Here is a tiny trained network, its code and every weight. The questions are about switching its units off for an input and a target symbol, where a switched-off unit gives its printed mean instead of its output.

import numpy as np


def w(rows, s, z=0):
    codes = np.array(rows[::2]) - 128.0
    scale = np.full(codes.shape[1], s)
    scale[-1] = z or s
    return codes * scale


def norm(h):
    return h / np.sqrt((h * h).mean(-1, keepdims=True) + 1e-5)


def f(y):
    return y / 2 * (1 + np.tanh(0.7978845608 * (y + 0.044715 * y**3)))


def softmax(a):
    e = np.exp(a - a.max(-1, keepdims=True))
    return e / e.sum(-1, keepdims=True)


def log_softmax(a):
    a = a - a.max(-1, keepdims=True)
    return a - np.log(np.exp(a).sum(-1, keepdims=True))


def net(x, mask):
    ids = ['ΓΔΛΣΦΨβζηξπτ'.index(c) for c in x.split()]
    T = len(ids)
    res = E[ids] + P[:T]
    q, k, v = (norm(res) @ M[0].T for M in (Q, K, V))
    z = softmax(np.where(np.tri(T) > 0, q @ k.T / 4**0.5, -1e9)) @ v
    res = res + np.where(mask[0], z, O[0][:, -1]) @ O[0][:, :-1]
    y = f(norm(res) @ A[0][:, :-1].T + A[0][:, -1])
    res = res + np.where(mask[1:9], y, B[0][:, -1]) @ B[0][:, :-1]
    return log_softmax(norm(res)[-1] @ U[:, :-1].T + U[:, -1])


Q, K, V, O, A, B = {}, {}, {}, {}, {}, {}
E = w([
[140,76,152,82,87],'Γ',
[74,95,165,82,126],'Δ',
[52,113,148,69,64],'Λ',
[93,112,141,127,127],'Σ',
[138,90,140,118,143],'Φ',
[90,120,122,119,69],'Ψ',
[93,103,150,83,81],'β',
[3,134,133,127,96],'ζ',
[46,129,151,111,117],'η',
[74,131,124,154,125],'ξ',
[122,107,128,125,91],'π',
[39,141,107,148,64],'τ',
],0.0048)
P = w([
[223,254,145,152,162],'0',
[119,178,187,71,94],'1',
[187,153,211,198,144],'2',
[131,162,203,69,116],'3',
[148,34,86,155,148],'4',
[169,143,210,131,120],'5',
[189,152,16,97,178],'6',
[164,148,218,144,127],'7',
[164,243,170,73,226],'8',
],0.0037)
Q[0] = w([
[143,140,235,193,94],'h1',
[120,78,1,139,163],'h1',
[87,43,171,187,86],'h1',
[155,39,97,154,75],'h1',
],0.0098)
K[0] = w([
[176,240,161,97,111],'h1',
[80,2,204,156,96],'h1',
[187,178,240,227,150],'h1',
[119,128,209,199,99],'h1',
],0.0084)
V[0] = w([
[220,88,152,108,188],'h1',
[117,159,88,152,37],'h1',
[2,150,156,143,198],'h1',
[118,116,160,32,79],'h1',
],0.0085)
O[0] = w([
[82,186,44,66,2,156],'h1',
[118,65,94,199,220,84],'h1',
[172,158,215,128,177,254],'h1',
[151,91,155,244,22,101],'h1',
],0.0083,0.00092)
A[0] = w([
[116,117,82,149,63,120],'n1',
[160,106,75,116,190,252],'n2',
[150,126,174,154,168,193],'n3',
[117,194,153,114,80,137],'n4',
[58,137,64,68,111,132],'n5',
[87,155,149,157,149,199],'n6',
[124,74,157,93,132,197],'n7',
[112,250,150,74,75,160],'n8',
],0.011,0.0032)
B[0] = w([
[47,217,223,89,186,166],'n1',
[25,80,142,109,104,180],'n2',
[138,177,95,96,27,175],'n3',
[127,30,142,90,114,198],'n4',
[254,165,76,210,176,167],'n5',
[191,96,97,49,94,152],'n6',
[120,210,41,192,158,156],'n7',
[118,49,150,115,129,254],'n8',
],0.0068,0.0092)
U = w([
[72,204,54,139,18,134],'Γ',
[116,39,214,54,61,106],'Δ',
[190,115,133,254,70,179],'Λ',
[238,48,63,95,183,93],'Σ',
[190,131,9,22,48,74],'Φ',
[16,40,25,178,136,78],'Ψ',
[35,208,206,174,113,100],'β',
[189,153,207,148,214,149],'ζ',
[222,229,180,80,95,130],'η',
[61,176,111,1,207,131],'ξ',
[164,163,42,156,172,252],'π',
[119,82,142,165,234,97],'τ',
],0.0079,0.0029)

Each question gives the input, a string of symbols that net reads in full, and the target symbol t.
The units are the heads (4 rows each of Q, K, V and O) and the neurons (one row each of A and B). Each row of codes is followed by its name. A weight is (code - 128) times the scale printed after its matrix; where a second scale follows, it is the last column's (O, A, B and U).
mask holds one flag per unit, heads first, then neurons. A switched-off unit (its flag False) gives its mean, the last column of its rows in O or B, instead of its output. The means were averaged over made-up inputs and are rounded, as every weight is.
A unit's drop is (log p(t) with every unit on - log p(t) with that unit switched off) / (log p(t) with every unit on - log p(t) with every unit switched off).
The circuit of an input: a set's keep is (log p(t) with only the set's units on - log p(t) with every unit switched off) / (log p(t) with every unit on - log p(t) with every unit switched off). Starting from all 9 units, units are removed one at a time, each time the one whose removal leaves the highest keep (on an exact tie, the one counted first), for as long as the keep stays at least 0.8.
circuit, biggest first: the units of the circuit, biggest drop first
k most important neurons: the k neurons with the biggest drops, biggest first
drop of u: that unit's drop, to one decimal
input Γ Δ Λ ξ π Δ τ, target π: circuit, biggest first	[n5]
input Φ Ψ β ξ, target Φ: circuit, biggest first	[h1; n5]
input η η Δ Ψ Ψ Δ Ψ Δ, target η: circuit, biggest first	[h1; n3; n8]
input β Δ ξ ξ, target β: circuit, biggest first	[h1; n1; n8]
input Σ Δ ξ Λ, target Σ: circuit, biggest first	[n5; h1; n3]
input Ψ ξ Δ Δ, target Ψ: circuit, biggest first	[h1; n7]
input Ψ τ Σ Δ Δ Ψ η ξ Ψ, target η: circuit, biggest first	[h1; n3; n8]
input Γ Δ Γ Φ τ ζ, target Γ: 2 most important neurons	[n1; n5]
input ξ ζ ξ Δ β Φ Σ, target β: circuit, biggest first	[h1; n1]
input β ξ τ Λ Λ Λ Σ Δ, target β: circuit, biggest first	[h1; n1; n8]
input ξ η β Δ Δ ξ π ξ Δ, target π: circuit, biggest first	[h1; n5]
input β Δ Δ Γ Φ Δ Λ, target Φ: 3 most important neurons	[n5; n8; n2]
input Γ Ψ Γ Ψ, target Γ: 2 most important neurons	[n1; n5]
input Δ Σ Ψ Δ Γ Δ ξ, target Γ: most important neuron	[n1]
input Γ η Γ, target Γ: drop of n1	0.2
input ξ Δ Δ Ψ, target ξ: drop of n4	0.1
input τ β Δ Δ Φ ξ, target τ: drop of n2	0.1
